W =
[[ 0.32 -0.66  0.53 -0.44 -2.30  0.69 -2.28  0.62  0.94 -0.57 -0.54]
 [ 1.64  1.48 -1.25 -0.63 -0.20  1.32 -1.56  0.09 -0.11  1.58 -1.48]
 [ 0.09  0.69 -0.10 -0.47  0.86  0.92  1.94 -0.49 -0.94 -1.01 -0.34]
 [-1.65 -0.19  2.01 -0.77 -1.38 -0.84  0.68  0.53  0.65 -1.81  0.05]
 [ 0.73  1.37 -1.83 -0.43  0.44 -0.82 -1.99 -0.25 -0.29  2.83 -1.39]
 [-0.80  1.29 -1.12 -0.66 -0.10 -1.97 -0.85 -0.18  0.32  1.95 -0.32]
 [-0.66  0.90 -0.86 -0.30  1.84 -1.61  1.17 -0.84 -1.32  0.99 -0.73]
 [ 1.09 -0.72 -0.95  0.01 -0.87  0.34 -2.98  0.02 -0.12  0.97 -1.18]
 [ 0.99  0.63 -1.50 -0.50 -0.39  2.31  0.67 -0.55 -0.11 -0.78  0.49]
 [ 0.71  0.49  1.78 -0.66 -0.56  0.45 -1.41  0.87 -0.23  0.06 -2.53]
 [-1.10 -1.45 -1.61  0.26  0.58 -0.20  2.08 -1.58 -0.95 -1.83  1.84]
 [-0.75 -0.18  1.70 -0.78 -1.82  0.64  0.30  0.60  0.75 -2.09 -0.02]]
W[-12,-11]: 0.32
W[2,5]: 0.92
W[11,10]: -0.02
W[-12,2]: 0.53
W[5,3]: -0.66
W[-8,10]: -1.39
W[-4,5]: 2.31
W[-9,0]: -1.65
W[-11,5]: 1.32
W[-10,10]: -0.34
W[:, 1]: [-0.66, 1.48, 0.69, -0.19, 1.37, 1.29, 0.90, -0.72, 0.63, 0.49, -1.45, -0.18]
W[-2,10]: 1.84
W[-8,-11]: 0.73
W[-5,4]: -0.87
W[6,5]: -1.61
W[10,-7]: 0.58
W[9,9]: 0.06
W[-3,-8]: -0.66
W[-7]: [-0.80, 1.29, -1.12, -0.66, -0.10, -1.97, -0.85, -0.18, 0.32, 1.95, -0.32]
W[-1,0]: -0.75
W[1]: [1.64, 1.48, -1.25, -0.63, -0.20, 1.32, -1.56, 0.09, -0.11, 1.58, -1.48]
W[11,3]: -0.78
W[:, -1]: [-0.54, -1.48, -0.34, 0.05, -1.39, -0.32, -0.73, -1.18, 0.49, -2.53, 1.84, -0.02]
W[5,-3]: 0.32
W[-5,-11]: 1.09
W[-11,8]: -0.11
W[10,3]: 0.26
W[-11,-7]: -0.20
W[5,5]: -1.97
W[-7,1]: 1.29
W[10,-3]: -0.95
W[0,-1]: -0.54
W[:, -4]: [0.62, 0.09, -0.49, 0.53, -0.25, -0.18, -0.84, 0.02, -0.55, 0.87, -1.58, 0.60]
W[:, -9]: [0.53, -1.25, -0.10, 2.01, -1.83, -1.12, -0.86, -0.95, -1.50, 1.78, -1.61, 1.70]
W[3,-1]: 0.05
W[2,8]: -0.94

a =
array([[ 14.8,   0.8,   1.2,  52.6, -32.1,  -6.9,   6.1,   1.4,  21.3,
         21.0],
       [ 19.5, -13.3,   0.1,   5.9,  16.4,  -3.3, -26.2, -10.2,  28.9,
         -7.1],
       [ 11.0,  28.7,  -1.3,   8.8,  16.9,  -3.7,  20.1,   7.7, -33.2,
         17.1]])
a[-3,-10] = 14.8
a[:, 2] = [1.2, 0.1, -1.3]
a[:, 0] = [14.8, 19.5, 11.0]
a[-1,-6] = 16.9
a[1,6] = -26.2
a[-2,-8] = 0.1
a[0,-3] = 1.4
a[0,-6] = -32.1
a[-1,-5] = -3.7
a[0,3] = 52.6
a[:, 8] = [21.3, 28.9, -33.2]
a[-2,3] = 5.9
a[1,-5] = -3.3
a[0,5] = -6.9
a[:, -7] = [52.6, 5.9, 8.8]
a[2] = [11.0, 28.7, -1.3, 8.8, 16.9, -3.7, 20.1, 7.7, -33.2, 17.1]
a[-2,-10] = 19.5
a[1,1] = -13.3
a[2,2] = -1.3
a[-2,9] = -7.1
a[2,7] = 7.7
a[0,1] = 0.8
a[1,4] = 16.4
a[0] = [14.8, 0.8, 1.2, 52.6, -32.1, -6.9, 6.1, 1.4, 21.3, 21.0]
a[1] = [19.5, -13.3, 0.1, 5.9, 16.4, -3.3, -26.2, -10.2, 28.9, -7.1]

grid = -22.2,1.9,-17.7,17.3,-11.6,-0.3,52.0
grid[-7]: -22.2
grid[4]: -11.6
grid[-5]: -17.7
grid[-6]: 1.9
